Read these off the row that follows.
1) What is the entry just left of 102?
2) What is the entry just left of the largest entry?
3) What is the entry just left of 111?
[139, 111, 120, 113, 144, 102]
1) 144
2) 113
3) 139

[[137 125 135 129 140 122 132 132 129 130 142 140 143 126]
 [134 125 151 134 136 122 129 132 134 130 144 149 133 131]
 [134 113 144 138 134 120 145 129 129 144 142 144 133 134]
 [141 130 147 125 131 111 129 124 131 133 137 153 146 131]
 [137 113 142 136 131 126 132 121 129 139 144 140 143 123]
 [137 125 140 134 134 120 132 126 123 139 137 140 136 120]
 [130 119 142 136 129 129 142 113 117 133 151 157 143 140]
 [141 127 142 125 140 118 139 134 129 150 146 144 148 128]
 [111 116 147 129 134 120 145 119 112 141 137 153 141 128]
 [134 113 142 127 131 118 135 124 129 133 135 144 136 128]
 [134 108 156 130 123 116 123 116 129 144 151 119 150 143]
 [141 113 144 129 127 116 126 126 126 130 142 144 136 126]
 [141 122 149 129 134 122 132 124 131 144 140 144 138 123]]
Indices start at 1.
The entry in the top-right corner is 126
Report the entry in the bottom-right corner.
123
Report the entry in the bottom-left corner.
141
Report the entry in row 1 and column 1.
137
The largest entry -> 157
Report the entry at row 3, column 1.
134
Report the bottom entry of the column that holds the smallest entry.
122
The entry in row 1 and column 2 -> 125
Report the entry directly below 148.
141
The entry in row 2 and column 1 -> 134
Report the entry at row 2, column 2.
125
Report the entry directly below the smallest entry.
113
Report the entry directly above 121.
124
The entry directly above the largest entry is 140
Report the entry directly below 156.
144
Report the entry in row 1 and column 3.
135
The entry at row 3, column 3 -> 144
Report the entry just left of the smallest entry.
134
Report the entry at row 2, column 3.
151
The entry directly below the largest entry is 144
The entry just left of the largest entry is 151

arr =
[[129 119 130 114 127]
 [124 134 121 126 121]
 [151 117 130 123 127]
 [122 121 129 116 125]
 [130 139 113 114 113]
 [124 139 116 119 116]
 [134 132 122 126 122]]
Rows and columns are numbered from 1.
The top-left entry?
A: 129
The entry in the bottom-right corner?
A: 122
The entry in the bottom-left corner?
A: 134
The largest entry is 151
The entry in the top-right corner is 127
The entry just left of the centre entry?
A: 121
The entry at row 2, column 1?
A: 124
The entry in row 3 and column 3 -> 130

x =
132  114  130  121  125  115  136  133  113  143  125  118  137
133  122  135  118  115  127  129  143  116  140  126  124  143
148  120  126  144  115  117  121  126  127  123  130  133  125
127  109  120  123  120  127  139  113  122  139  129  116  127
145  124  131  139  106  121  125  123  131  126  121  138  126
135  129  136  127  100  131  126  127  127  132  118  140  133
130  109  121  122  120  128  141  115  124  139  128  114  129
146  112  118  133  115  134  132  121  134  127  135  117  128
119  120  122  124  111  142  116  126  117  131  141  130  130
128  124  131  135  108  118  123  116  121  131  120  144  122
147  113  118  135  115  133  129  123  134  124  137  119  128
125  128  133  129  102  128  122  120  122  132  120  144  127
150  116  124  133  111  131  134  124  136  128  128  121  131
130  115  129  132  128  105  127  128  109  138  127  126  128
Indices start at 1.
What is the top entry of the column that holds the largest entry? 132
What is the entry in row 1 and column 2? 114
What is the smallest entry? 100
The entry directly above 148 -> 133
What is the entry in the bottom-right corner? 128
The entry directly above the largest entry is 125
What is the entry just right of 146? 112
What is the bottom entry of the column that holds the smallest entry? 128
The entry in the bottom-left corner is 130
The top-right entry -> 137
The entry just right of the smallest entry is 131
What is the entry just right of the largest entry? 116
What is the entry in row 1 and column 3? 130
The entry in row 3 and column 1 is 148
The entry at row 2, column 3: 135
What is the entry directly above the smallest entry? 106
What is the entry at row 3, column 3? 126
What is the entry directly below the smallest entry? 120
The entry at row 2, column 2 -> 122

[[156 132 108 122 127 106 122 148 125 127 127 120 109 126]
 [148 130 116 124 124 116 122 140 125 130 128 122 116 127]]
Counting starts at 1.
Give the entry in row 1 and column 2.
A: 132
The entry in row 2 and column 1 -> 148
Give the entry at row 1, column 1.
A: 156
The top-right entry is 126
The minimum -> 106
Give the entry just right of the smallest entry.
A: 122
The entry directly below 120: 122
